Here is a tiny trained network, its code and every weight. The questions are about switching its units off for an input and a target symbol, where a switched-off unit gives its printed mean instead of its output.

import numpy as np


def w(rows, s, z=0):
    codes = np.array(rows[::2]) - 128.0
    scale = np.full(codes.shape[1], s)
    scale[-1] = z or s
    return codes * scale


def norm(h):
    return h / np.sqrt((h * h).mean(-1, keepdims=True) + 1e-5)


def f(y):
    return y / 2 * (1 + np.tanh(0.7978845608 * (y + 0.044715 * y**3)))


def softmax(a):
    e = np.exp(a - a.max(-1, keepdims=True))
    return e / e.sum(-1, keepdims=True)


def log_softmax(a):
    a = a - a.max(-1, keepdims=True)
    return a - np.log(np.exp(a).sum(-1, keepdims=True))


def net(x, mask):
    ids = ['ΔΘΨΩβγλ'.index(c) for c in x.split()]
    T = len(ids)
    res = E[ids] + P[:T]
    u = 0
    for l in range(2):
        q, k, v = (norm(res) @ M[l].T for M in (Q, K, V))
        z = softmax(np.where(np.tri(T) > 0, q @ k.T / 4**0.5, -1e9)) @ v
        res = res + np.where(mask[u], z, O[l][:, -1]) @ O[l][:, :-1]
        u += 1
        y = f(norm(res) @ A[l][:, :-1].T + A[l][:, -1])
        res = res + np.where(mask[u : u + 8], y, B[l][:, -1]) @ B[l][:, :-1]
        u += 8
    return log_softmax(norm(res)[-1] @ U[:, :-1].T + U[:, -1])


Q, K, V, O, A, B = {}, {}, {}, {}, {}, {}
E = w([
[119,119,5],'Δ',
[141,130,139],'Θ',
[13,60,46],'Ψ',
[209,48,130],'Ω',
[95,19,160],'β',
[27,99,146],'γ',
[114,235,71],'λ',
],0.015)
P = w([
[253,176,72],'0',
[208,142,153],'1',
[189,136,181],'2',
[175,127,177],'3',
[163,125,167],'4',
[151,119,178],'5',
[144,118,183],'6',
[145,117,177],'7',
[137,111,194],'8',
[138,103,188],'9',
[136,103,203],'10',
[136,95,187],'11',
],0.0041)
Q[0] = w([
[179,134,114],'0.h1',
[139,222,217],'0.h1',
[1,86,44],'0.h1',
[79,144,71],'0.h1',
],0.0065)
K[0] = w([
[151,74,170],'0.h1',
[254,189,147],'0.h1',
[143,244,99],'0.h1',
[102,183,182],'0.h1',
],0.007)
V[0] = w([
[162,254,60],'0.h1',
[147,212,168],'0.h1',
[142,154,110],'0.h1',
[185,83,165],'0.h1',
],0.0088)
O[0] = w([
[207,158,142,109],'0.h1',
[189,49,223,34],'0.h1',
[140,194,76,116],'0.h1',
[2,190,101,4],'0.h1',
],0.0031,0.0027)
A[0] = w([
[107,154,208,98],'0.n1',
[94,2,115,221],'0.n2',
[182,100,117,9],'0.n3',
[200,102,44,232],'0.n4',
[60,128,102,200],'0.n5',
[240,165,190,108],'0.n6',
[104,122,15,228],'0.n7',
[94,29,194,55],'0.n8',
],0.0092,0.0011)
B[0] = w([
[187,50,85,142],'0.n1',
[169,132,137,254],'0.n2',
[150,101,66,122],'0.n3',
[198,204,248,162],'0.n4',
[173,101,118,190],'0.n5',
[42,110,41,137],'0.n6',
[204,97,255,192],'0.n7',
[159,162,154,218],'0.n8',
],0.0063,0.0072)
Q[1] = w([
[214,2,137],'1.h1',
[194,190,150],'1.h1',
[104,63,206],'1.h1',
[70,21,224],'1.h1',
],0.006)
K[1] = w([
[88,114,252],'1.h1',
[84,156,79],'1.h1',
[66,81,235],'1.h1',
[111,169,147],'1.h1',
],0.012)
V[1] = w([
[246,87,58],'1.h1',
[92,253,155],'1.h1',
[2,159,40],'1.h1',
[164,74,195],'1.h1',
],0.0064)
O[1] = w([
[227,63,92,88],'1.h1',
[129,175,165,21],'1.h1',
[254,158,131,15],'1.h1',
[155,242,62,254],'1.h1',
],0.0054,0.0039)
A[1] = w([
[95,190,172,110],'1.n1',
[127,141,67,183],'1.n2',
[82,142,174,108],'1.n3',
[249,171,182,132],'1.n4',
[132,159,9,1],'1.n5',
[95,161,165,124],'1.n6',
[106,49,182,166],'1.n7',
[112,143,125,102],'1.n8',
],0.011,0.0042)
B[1] = w([
[175,93,145,156],'1.n1',
[46,210,103,143],'1.n2',
[135,124,74,167],'1.n3',
[39,92,107,224],'1.n4',
[130,67,121,124],'1.n5',
[147,117,106,153],'1.n6',
[184,168,179,254],'1.n7',
[56,2,170,123],'1.n8',
],0.0064,0.006)
U = w([
[201,177,89,115],'Δ',
[142,138,112,5],'Θ',
[198,89,65,229],'Ψ',
[185,234,98,241],'Ω',
[250,196,225,114],'β',
[87,129,39,37],'γ',
[51,162,216,192],'λ',
],0.012,0.0029)

Each question gives the input, a string of symbols that net reads in full, and the target symbol t.
The units are the heads (4 rows each of Q, K, V and O) and the neurons (one row each of A and B). Each row of codes is followed by its name. A weight is (code - 128) times the scale printed after its matrix; where a second scale follows, it is the last column's (O, A, B and U).
mask holds one flag per unit, layer by layer, with each layer's heads first. A switched-off unit (its flag False) gives its mean, the last column of its rows in O or B, instead of its output. The means were averaged over made-up inputs and are rounded, as every weight is.
A unit's drop is (log p(t) with every unit on - log p(t) with that unit switched off) / (log p(t) with every unit on - log p(t) with every unit switched off).
The circuit of an input: a set's keep is (log p(t) with only the set's units on - log p(t) with every unit switched off) / (log p(t) with every unit on - log p(t) with every unit switched off). Starting from the 12 units with the biggest drops (on a tie, the unit counted first), units are removed one at a time, each time the one whose removal leaves the highest keep (on an exact tie, the one counted first), for as long as the keep stays at least 0.8.
circuit, biggest first: the units of the circuit, biggest drop first
unit that matters most: the unit with the biggest drop
k most important neurons: the k neurons with the biggest drops, biggest first
k most important neurons of layer l: the k neurons of layer l with the biggest drops, biggest first
input λ Δ Δ, target β: circuit, biggest first => (0.n7 0.n4)
input Θ γ γ Ψ Δ γ γ λ γ, target β: circuit, biggest first => (1.n4 0.h1 1.n7)
input Θ γ Ψ γ γ γ Ω Ω Ω, target λ: circuit, biggest first => (1.n4 0.h1 1.h1)
input Ψ Δ γ Ψ Θ γ Ψ Δ λ γ γ, target β: circuit, biggest first => (1.n4 1.n7)
input Ω Δ Ψ γ Ψ Δ, target λ: 3 most important neurons => (1.n4 0.n7 0.n4)
input Ψ Ω Ω, target Ψ: most important neuron => (0.n7)
input γ β Ω λ γ Δ γ γ Θ γ Ψ Θ, target λ: 2 most important neurons of layer 1 => (1.n2 1.n3)
input γ γ γ Ω γ γ β, target β: circuit, biggest first => (1.n7 1.n4)
input Ψ Ψ γ Δ λ Ψ, target β: circuit, biggest first => (0.n7 0.h1 1.n7 1.n4)
input Δ β Δ, target γ: 4 most important neurons => (1.n4 1.n7 0.n8 0.n4)
input λ γ λ λ Ψ, target β: circuit, biggest first => (0.n7 0.h1 1.n7)
input γ Ψ Ψ, target λ: 2 most important neurons => (0.n7 0.n1)
input Δ Ψ Ψ, target Ψ: 3 most important neurons of layer 0 => (0.n5 0.n2 0.n8)
input Δ λ γ Δ, target β: circuit, biggest first => (0.n7)
input Ψ Ψ Ψ, target Ψ: 2 most important neurons => (1.n4 0.n5)
input Ψ Ψ Ω, target Ψ: 4 most important neurons => (0.n7 1.n4 1.n7 0.n6)
input γ β Δ γ Ψ, target λ: 2 most important neurons => (0.n7 1.n7)
input Ψ Ψ β Δ, target γ: 4 most important neurons of layer 0 => (0.n1 0.n4 0.n2 0.n7)
input Δ Ψ Ω γ Ψ Ψ γ γ Ω Δ, target λ: 2 most important neurons of layer 1 => (1.n4 1.n7)
input Ψ β Ω Δ Ψ Ω Δ Θ, target γ: unit that matters most => 0.n7
input Δ γ β Θ γ Ψ γ Θ, target λ: 2 most important neurons of layer 0 => (0.n1 0.n8)
